Below are the code and all the weights of a small trained network. Each question names an input and a class and asks about switching units off, where a switched-off unit gives its printed mean instead of its output.

import numpy as np


def w(rows, s, z=0):
    codes = np.array(rows[::2]) - 128.0
    scale = np.full(codes.shape[1], s)
    scale[-1] = z or s
    return codes * scale


def f(y):
    return y / 2 * (1 + np.tanh(0.7978845608 * (y + 0.044715 * y**3)))


def log_softmax(a):
    a = a - a.max(-1, keepdims=True)
    return a - np.log(np.exp(a).sum(-1, keepdims=True))


def net(x, mask):
    res = np.array(x, float).reshape(1, 5) / 4 @ E
    y = f(res @ A[0][:, :-1].T + A[0][:, -1])
    res = res + np.where(mask, y, B[0][:, -1]) @ B[0][:, :-1]
    return log_softmax(res[-1] @ U[:, :-1].T + U[:, -1])


A, B = {}, {}
E = w([
[163,101,141,133,142,162,105,113],'x0',
[216,184,185,239,92,94,161,113],'x1',
[100,145,133,119,130,93,145,141],'x2',
[112,91,161,98,137,203,254,245],'x3',
[146,144,231,17,4,143,109,128],'x4',
],0.0086)
A[0] = w([
[174,113,152,89,118,175,203,249,91],'n1',
[114,174,125,113,94,79,14,82,113],'n2',
[40,97,89,138,61,145,217,163,252],'n3',
[65,32,87,77,115,131,88,153,48],'n4',
[201,154,180,228,73,113,189,117,150],'n5',
[157,172,155,20,23,157,128,146,52],'n6',
[133,127,161,108,149,203,232,158,70],'n7',
[43,62,74,75,140,160,95,103,110],'n8',
[105,93,1,192,208,119,161,153,81],'n9',
],0.0074,0.0019)
B[0] = w([
[165,125,7,101,115,123,150,10,244],'n1',
[135,167,48,32,132,98,251,27,228],'n2',
[160,119,95,150,131,118,138,117,217],'n3',
[103,77,215,211,55,49,52,224,206],'n4',
[3,35,174,235,94,92,96,214,239],'n5',
[201,242,190,100,199,218,26,234,240],'n6',
[136,137,3,148,66,56,143,11,216],'n7',
[58,56,213,189,17,69,92,104,225],'n8',
[208,201,165,84,243,232,54,193,254],'n9',
],0.0065,0.008)
U = w([
[170,107,27,93,103,95,141,6,253],'0',
[199,200,171,90,177,197,100,213,32],'1',
[63,2,188,178,62,82,111,172,67],'2',
],0.0094,0.0035)

Each question gives the input, the list of numbers given to net, and the class t.
The units are the neurons (one row each of A and B). Each row of codes is followed by its name. A weight is (code - 128) times the scale printed after its matrix; where a second scale follows, it is the last column's (A, B and U).
mask holds one flag per neuron, in row order. A switched-off neuron (its flag False) gives its mean, the last column of its row in B, instead of its output. The means were averaged over made-up inputs and are rounded, as every weight is.
A unit's drop is (log p(t) with every unit on - log p(t) with that unit switched off) / (log p(t) with every unit on - log p(t) with every unit switched off).
The circuit of an input: a set's keep is (log p(t) with only the set's units on - log p(t) with every unit switched off) / (log p(t) with every unit on - log p(t) with every unit switched off). Starting from all 9 units, units are removed one at a time, each time the one whose removal leaves the highest keep (on an exact tie, the one counted first), for as long as the keep stays at least 0.8.
units of the circuit, in order: the units of the circuit, biggest drop first
most important unit: the unit with the biggest drop
top k neurons: the k neurons with the biggest drops, biggest first
drop of u: that unit's drop, to one decimal
input [-5,3,2,-1,0], class 2: units of the circuit, in order	[n1, n9]
input [5,8,7,3,0], class 2: most important unit	n5
input [-5,-3,-6,0,1], class 2: units of the circuit, in order	[n9, n1]
input [-1,4,-3,-2,3], class 2: top 2 neurons	[n9, n5]
input [3,-6,4,8,-6], class 0: top 2 neurons	[n7, n1]
input [6,-8,-5,5,-7], class 2: top 2 neurons	[n8, n4]
input [8,-2,5,8,7], class 0: top 2 neurons	[n1, n7]
input [0,1,-8,-2,-4], class 1: units of the circuit, in order	[n7, n9]
input [-6,-6,3,-1,7], class 1: top 2 neurons	[n6, n5]
input [-1,-6,-1,0,-6], class 1: top 3 neurons	[n9, n5, n7]
input [5,-5,-7,-4,1], class 2: top 2 neurons	[n1, n8]
input [-6,-4,7,7,6], class 0: top 2 neurons	[n1, n7]
input [-6,-2,-7,6,-4], class 0: top 2 neurons	[n7, n6]
input [-7,8,-8,2,-1], class 2: units of the circuit, in order	[n5]
input [-7,4,2,3,-6], class 1: top 2 neurons	[n9, n8]
input [0,-8,6,8,1], class 0: top 3 neurons	[n1, n7, n5]
input [4,-8,4,8,-1], class 0: top 4 neurons	[n1, n7, n5, n3]
input [7,4,-4,-3,-2], class 2: drop of n4	-0.1
input [-6,3,-2,-3,-6], class 1: drop of n9	0.3
input [7,2,3,7,-7], class 0: units of the circuit, in order	[n7]
input [0,-1,2,6,4], class 0: drop of n1	0.4
input [7,-5,1,7,5], class 0: drop of n1	0.8
